Here is a tiny trained network, its code and every weight. The questions are about switching its units off for an input and a class, where a switched-off unit gives its printed mean instead of its output.

import numpy as np


def w(rows, s, z=0):
    codes = np.array(rows[::2]) - 128.0
    scale = np.full(codes.shape[1], s)
    scale[-1] = z or s
    return codes * scale


def norm(h):
    return h / np.sqrt((h * h).mean(-1, keepdims=True) + 1e-5)


def f(y):
    return y / 2 * (1 + np.tanh(0.7978845608 * (y + 0.044715 * y**3)))


def log_softmax(a):
    a = a - a.max(-1, keepdims=True)
    return a - np.log(np.exp(a).sum(-1, keepdims=True))


def net(x, mask):
    res = np.array(x, float).reshape(1, 5) / 4 @ E
    u = 0
    for l in range(2):
        y = f(norm(res) @ A[l][:, :-1].T + A[l][:, -1])
        res = res + np.where(mask[u : u + 6], y, B[l][:, -1]) @ B[l][:, :-1]
        u += 6
    return log_softmax(norm(res)[-1] @ U[:, :-1].T + U[:, -1])


A, B = {}, {}
E = w([
[236,148,91,153,67,209,209,183,129,184,210],'x0',
[143,115,130,255,95,129,46,205,180,155,87],'x1',
[139,63,132,113,184,113,142,99,172,215,129],'x2',
[42,99,132,106,153,236,103,174,164,125,144],'x3',
[158,115,179,71,120,74,113,192,184,73,180],'x4',
],0.0056)
A[0] = w([
[148,122,92,242,112,118,109,198,190,128,104,145],'L0N0',
[102,108,33,225,172,199,92,43,7,170,128,93],'L0N1',
[55,96,187,111,141,94,127,144,76,101,99,2],'L0N2',
[48,92,66,80,175,54,4,82,131,73,94,190],'L0N3',
[163,113,200,48,108,76,118,236,184,93,144,97],'L0N4',
[148,48,202,166,228,88,175,126,129,233,165,150],'L0N5',
],0.0041,0.006)
B[0] = w([
[123,157,83,19,182,113,194,112,118,97,109,180],'L0N0',
[172,173,255,148,109,130,115,86,195,138,70,174],'L0N1',
[231,96,101,245,132,137,77,98,117,114,165,111],'L0N2',
[184,149,79,112,87,173,120,131,155,158,179,254],'L0N3',
[154,188,197,215,150,189,138,23,142,174,44,159],'L0N4',
[72,104,103,171,47,111,159,143,138,28,127,188],'L0N5',
],0.008,0.0052)
A[1] = w([
[147,128,100,184,146,97,85,218,147,144,65,123],'L1N0',
[88,106,124,112,160,73,9,68,123,91,110,79],'L1N1',
[133,202,143,141,88,129,95,165,60,45,110,3],'L1N2',
[192,119,131,163,123,2,122,115,52,157,121,56],'L1N3',
[143,12,127,126,159,82,148,103,181,198,118,84],'L1N4',
[179,120,213,104,160,85,110,174,197,60,194,2],'L1N5',
],0.0077,0.0036)
B[1] = w([
[128,106,151,2,183,93,182,27,21,119,176,200],'L1N0',
[249,99,96,195,126,172,219,198,118,185,173,238],'L1N1',
[61,91,141,198,110,85,142,119,128,98,151,215],'L1N2',
[38,80,162,78,172,239,58,201,203,144,125,251],'L1N3',
[78,191,155,209,79,105,99,142,52,50,173,223],'L1N4',
[110,142,125,209,160,171,121,38,76,209,49,174],'L1N5',
],0.0093,0.0028)
U = w([
[250,108,85,161,115,151,167,171,128,165,184,177],'0',
[141,165,191,175,151,147,133,32,125,170,37,147],'1',
[117,116,127,6,189,82,174,71,48,107,155,148],'2',
[61,89,162,88,158,185,78,196,181,143,139,137],'3',
[67,125,142,200,76,82,142,132,96,56,174,159],'4',
[150,160,115,86,84,80,110,137,218,107,94,160],'5',
[136,128,118,129,141,55,92,165,129,142,86,32],'6',
[133,109,84,121,116,57,73,142,121,147,70,2],'7',
],0.014,0.0058)

Each question gives the input, the list of numbers given to net, and the class t.
The units are the neurons (one row each of A and B). Each row of codes is followed by its name. A weight is (code - 128) times the scale printed after its matrix; where a second scale follows, it is the last column's (A, B and U).
mask holds one flag per neuron, layer by layer. A switched-off neuron (its flag False) gives its mean, the last column of its row in B, instead of its output. The means were averaged over made-up inputs and are rounded, as every weight is.
A unit's drop is (log p(t) with every unit on - log p(t) with that unit switched off) / (log p(t) with every unit on - log p(t) with every unit switched off).
The circuit of an input: a set's keep is (log p(t) with only the set's units on - log p(t) with every unit switched off) / (log p(t) with every unit on - log p(t) with every unit switched off). Starting from all 12 units, units are removed one at a time, each time the one whose removal leaves the highest keep (on an exact tie, the one counted first), for as long as the keep stays at least 0.8.
units of the circuit, in order: the units of the circuit, biggest drop first
unit that matters most: the unit with the biggest drop
top k neurons: the k neurons with the biggest drops, biggest first
k most important neurons of layer l: the k neurons of layer l with the biggest drops, biggest first
drop of u: that unit's drop, to one decimal
input [-4,-2,2,8,8], class 1: units of the circuit, in order => [L1N5]
input [-5,-8,8,1,-8], class 1: top 3 neurons => [L0N1; L0N0; L1N0]
input [-7,-7,1,-4,6], class 0: units of the circuit, in order => [L1N1; L0N0]
input [7,7,8,-6,4], class 4: top 3 neurons => [L1N4; L0N3; L1N1]
input [1,6,0,-8,7], class 3: top 2 neurons => [L1N3; L0N1]
input [2,-5,-7,-3,-4], class 4: top 2 neurons => [L1N2; L0N0]
input [6,1,5,-8,2], class 3: units of the circuit, in order => [L1N3; L0N3]
input [-2,2,8,3,-6], class 4: top 3 neurons => [L1N4; L0N4; L0N5]
input [1,-6,5,-8,4], class 3: units of the circuit, in order => [L1N3; L0N0]
input [5,7,-6,-1,1], class 2: units of the circuit, in order => [L1N0; L0N3]
input [1,-6,-4,-8,0], class 3: top 2 neurons => [L1N3; L0N0]
input [-3,-2,-1,2,-1], class 5: top 2 neurons => [L0N3; L1N1]
input [5,8,2,6,6], class 2: top 3 neurons => [L1N0; L0N3; L0N1]
input [-1,8,4,7,-8], class 1: top 3 neurons => [L0N1; L1N3; L1N0]
input [-8,6,0,3,6], class 0: unit that matters most => L1N1
input [-5,-1,2,6,7], class 1: 2 most important neurons of layer 1 => [L1N5; L1N3]
input [-1,6,-2,-3,5], class 2: top 2 neurons => [L1N0; L0N1]
input [-2,0,8,-7,-2], class 4: top 2 neurons => [L1N4; L0N5]
input [3,0,6,-5,3], class 4: top 2 neurons => [L1N4; L0N5]
input [-7,-7,-6,5,8], class 1: unit that matters most => L1N5
input [-4,3,-3,-8,-7], class 3: top 2 neurons => [L1N3; L0N4]
input [4,3,-1,-5,1], class 3: top 2 neurons => [L1N3; L0N3]
input [3,-1,5,-8,5], class 3: drop of L1N3 => 1.1
input [-8,3,7,-3,-5], class 0: drop of L1N1 => 0.9
input [-7,7,-1,6,2], class 0: drop of L1N1 => 0.8
input [-8,-7,3,0,-1], class 0: drop of L1N1 => 0.6
input [5,-7,-1,1,-7], class 1: units of the circuit, in order => [L0N1]
